Here is a tiny trained network, its code and every weight. The questions are about switching its units off for an input and a class, where a switched-off unit gives its printed mean instead of its output.

import numpy as np


def w(rows, s, z=0):
    codes = np.array(rows[::2]) - 128.0
    scale = np.full(codes.shape[1], s)
    scale[-1] = z or s
    return codes * scale


def f(y):
    return y / 2 * (1 + np.tanh(0.7978845608 * (y + 0.044715 * y**3)))


def log_softmax(a):
    a = a - a.max(-1, keepdims=True)
    return a - np.log(np.exp(a).sum(-1, keepdims=True))


def net(x, mask):
    res = np.array(x, float).reshape(1, 8) / 4 @ E
    y = f(res @ A[0][:, :-1].T + A[0][:, -1])
    res = res + np.where(mask, y, B[0][:, -1]) @ B[0][:, :-1]
    return log_softmax(res[-1] @ U[:, :-1].T + U[:, -1])


A, B = {}, {}
E = w([
[109,63,241,57],'x0',
[168,120,122,115],'x1',
[165,254,216,120],'x2',
[123,129,129,129],'x3',
[70,197,77,12],'x4',
[153,123,123,121],'x5',
[131,127,127,126],'x6',
[117,130,132,131],'x7',
],0.0095)
A[0] = w([
[82,97,70,42,94],'neuron 1',
[136,148,29,195,247],'neuron 2',
[110,8,172,122,184],'neuron 3',
[115,149,207,1,128],'neuron 4',
[143,235,141,68,48],'neuron 5',
[157,177,205,186,156],'neuron 6',
[175,184,205,174,103],'neuron 7',
[155,88,93,220,255],'neuron 8',
[96,97,64,74,138],'neuron 9',
[142,240,69,165,202],'neuron 10',
[106,177,73,26,200],'neuron 11',
[150,120,109,131,120],'neuron 12',
],0.015,0.0043)
B[0] = w([
[115,170,67,78,194],'neuron 1',
[135,215,77,214,252],'neuron 2',
[117,63,244,59,225],'neuron 3',
[34,235,194,152,214],'neuron 4',
[89,35,202,194,195],'neuron 5',
[225,150,111,98,209],'neuron 6',
[203,169,89,78,206],'neuron 7',
[100,139,178,252,242],'neuron 8',
[124,135,47,98,189],'neuron 9',
[177,13,76,163,229],'neuron 10',
[30,83,48,150,221],'neuron 11',
[106,135,124,140,138],'neuron 12',
],0.026,0.015)
U = w([
[99,202,173,241,192],'0',
[139,164,16,148,84],'1',
[129,58,215,122,255],'2',
[82,198,102,20,50],'3',
[254,171,104,179,68],'4',
[125,20,130,177,124],'5',
[226,234,182,43,91],'6',
],0.0075,0.0022)

Each question gives the input, the list of numbers given to net, and the class t.
The units are the neurons (one row each of A and B). Each row of codes is followed by its name. A weight is (code - 128) times the scale printed after its matrix; where a second scale follows, it is the last column's (A, B and U).
mask holds one flag per neuron, in row order. A switched-off neuron (its flag False) gives its mean, the last column of its row in B, instead of its output. The means were averaged over made-up inputs and are rounded, as every weight is.
A unit's drop is (log p(t) with every unit on - log p(t) with that unit switched off) / (log p(t) with every unit on - log p(t) with every unit switched off).
unit that matters most: the unit with the biggest drop
k most important neurons: the k neurons with the biggest drops, biggest first
drop when u is switched off: that unit's drop, to one decimal
input [-1,7,3,-2,0,5,-6,4], class 4: unit that matters most	neuron 3
input [0,6,-6,3,4,6,4,-1], class 1: 3 most important neurons	(neuron 4; neuron 11; neuron 9)
input [4,2,0,-6,4,7,3,8], class 3: 3 most important neurons	(neuron 8; neuron 2; neuron 1)
input [2,-3,1,-4,-3,-8,3,-7], class 6: 2 most important neurons	(neuron 5; neuron 10)
input [-4,-5,4,0,1,4,0,-5], class 5: 2 most important neurons	(neuron 5; neuron 10)
input [-1,-7,1,3,2,0,-8,-7], class 5: 2 most important neurons	(neuron 2; neuron 7)
input [5,3,0,8,4,7,-1,-2], class 3: 2 most important neurons	(neuron 8; neuron 2)
input [0,-4,2,1,-3,3,4,-7], class 4: 2 most important neurons	(neuron 3; neuron 4)
input [3,-7,1,-1,0,-5,-7,-8], class 6: 2 most important neurons	(neuron 8; neuron 11)
input [-3,-6,-3,-1,1,8,3,4], class 1: 2 most important neurons	(neuron 4; neuron 5)
input [0,-1,6,6,2,-6,1,0], class 5: 2 most important neurons	(neuron 2; neuron 5)
input [-1,-3,8,4,0,7,-2,-8], class 4: 2 most important neurons	(neuron 7; neuron 6)
input [-2,7,7,0,7,-7,-1,5], class 5: 2 most important neurons	(neuron 10; neuron 5)
input [-8,-8,3,6,2,-6,4,8], class 5: unit that matters most	neuron 10
input [1,0,-4,5,-7,0,6,-3], class 2: 2 most important neurons	(neuron 3; neuron 4)
input [3,-4,0,-7,-1,5,6,2], class 2: 2 most important neurons	(neuron 2; neuron 7)
input [-6,3,8,5,2,2,-2,0], class 5: drop when neuron 5 is switched off	0.9
input [2,0,-5,-3,-2,-1,-5,7], class 2: drop when neuron 3 is switched off	0.2
input [7,4,7,-6,-8,3,-6,4], class 6: drop when neuron 9 is switched off	0.0
input [2,-3,-8,5,-2,-5,-7,-3], class 2: unit that matters most	neuron 3
input [3,7,1,1,-2,5,-4,-7], class 6: drop when neuron 10 is switched off	0.1
